Below is a small trained network, with its code and all its weights. Each question gives an input and a class and asks what happens when units are switched off, that is, made to give their printed mean instead of their output.

import numpy as np


def w(rows, s, z=0):
    codes = np.array(rows[::2]) - 128.0
    scale = np.full(codes.shape[1], s)
    scale[-1] = z or s
    return codes * scale


def norm(h):
    return h / np.sqrt((h * h).mean(-1, keepdims=True) + 1e-5)


def f(y):
    return y / 2 * (1 + np.tanh(0.7978845608 * (y + 0.044715 * y**3)))


def log_softmax(a):
    a = a - a.max(-1, keepdims=True)
    return a - np.log(np.exp(a).sum(-1, keepdims=True))


def net(x, mask):
    res = np.array(x, float).reshape(1, 5) / 4 @ E
    u = 0
    for l in range(2):
        y = f(norm(res) @ A[l][:, :-1].T + A[l][:, -1])
        res = res + np.where(mask[u : u + 6], y, B[l][:, -1]) @ B[l][:, :-1]
        u += 6
    return log_softmax(norm(res)[-1] @ U[:, :-1].T + U[:, -1])


A, B = {}, {}
E = w([
[2,161,54],'x0',
[195,94,49],'x1',
[227,147,93],'x2',
[75,48,85],'x3',
[115,120,45],'x4',
],0.0079)
A[0] = w([
[248,85,171,253],'0.n0',
[78,75,107,27],'0.n1',
[250,66,161,234],'0.n2',
[104,89,187,205],'0.n3',
[159,89,58,231],'0.n4',
[118,118,135,32],'0.n5',
],0.013,0.0033)
B[0] = w([
[124,254,201,254],'0.n0',
[118,43,129,148],'0.n1',
[69,234,177,252],'0.n2',
[70,144,154,171],'0.n3',
[89,142,84,194],'0.n4',
[187,92,172,115],'0.n5',
],0.0097,0.0085)
A[1] = w([
[25,80,219,129],'1.n0',
[66,162,63,107],'1.n1',
[63,255,192,252],'1.n2',
[157,207,11,94],'1.n3',
[190,145,121,143],'1.n4',
[103,224,196,164],'1.n5',
],0.0096,0.0047)
B[1] = w([
[37,175,179,163],'1.n0',
[137,51,104,151],'1.n1',
[14,238,116,247],'1.n2',
[42,245,36,147],'1.n3',
[120,255,146,128],'1.n4',
[141,203,172,200],'1.n5',
],0.0068,0.016)
U = w([
[183,8,91,4],'0',
[120,95,10,31],'1',
[146,182,160,250],'2',
],0.016,0.004)

Each question gives the input, the list of numbers given to net, and the class t.
The units are the neurons (one row each of A and B). Each row of codes is followed by its name. A weight is (code - 128) times the scale printed after its matrix; where a second scale follows, it is the last column's (A, B and U).
mask holds one flag per neuron, layer by layer. A switched-off neuron (its flag False) gives its mean, the last column of its row in B, instead of its output. The means were averaged over made-up inputs and are rounded, as every weight is.
A unit's drop is (log p(t) with every unit on - log p(t) with that unit switched off) / (log p(t) with every unit on - log p(t) with every unit switched off).
k most important neurons: the k neurons with the biggest drops, biggest first
k most important neurons of layer l: the k neurons of layer l with the biggest drops, biggest first
drop of u: that unit's drop, to one decimal
input [8,3,-4,5,0], class 0: 4 most important neurons -> 0.n0, 0.n2, 1.n2, 0.n1
input [-3,-1,-4,1,5], class 1: 2 most important neurons of layer 1 -> 1.n5, 1.n0
input [2,3,-1,2,-1], class 0: most important neuron of layer 1 -> 1.n2
input [-4,3,-8,5,6], class 0: 3 most important neurons -> 1.n2, 0.n0, 0.n2
input [8,1,1,2,-3], class 1: 2 most important neurons -> 0.n0, 0.n2
input [0,3,-2,3,2], class 0: 3 most important neurons -> 0.n0, 1.n2, 0.n2
input [-3,-2,-5,6,4], class 0: 3 most important neurons -> 0.n0, 0.n2, 1.n2
input [8,1,-8,8,0], class 0: 4 most important neurons -> 0.n0, 0.n2, 1.n2, 0.n1
input [7,-1,0,1,0], class 1: 2 most important neurons of layer 0 -> 0.n0, 0.n2
input [8,2,-2,-4,-3], class 1: 2 most important neurons of layer 1 -> 1.n1, 1.n5
input [-2,-1,-4,6,-1], class 0: 4 most important neurons -> 0.n0, 0.n2, 1.n2, 0.n1
input [7,7,-6,-5,-4], class 1: 3 most important neurons of layer 0 -> 0.n0, 0.n2, 0.n3
input [7,-1,7,4,-6], class 1: drop of 0.n0 -> 0.7
input [0,-3,1,7,6], class 1: drop of 1.n3 -> -0.1
input [4,-1,6,6,-7], class 1: drop of 1.n2 -> -0.2
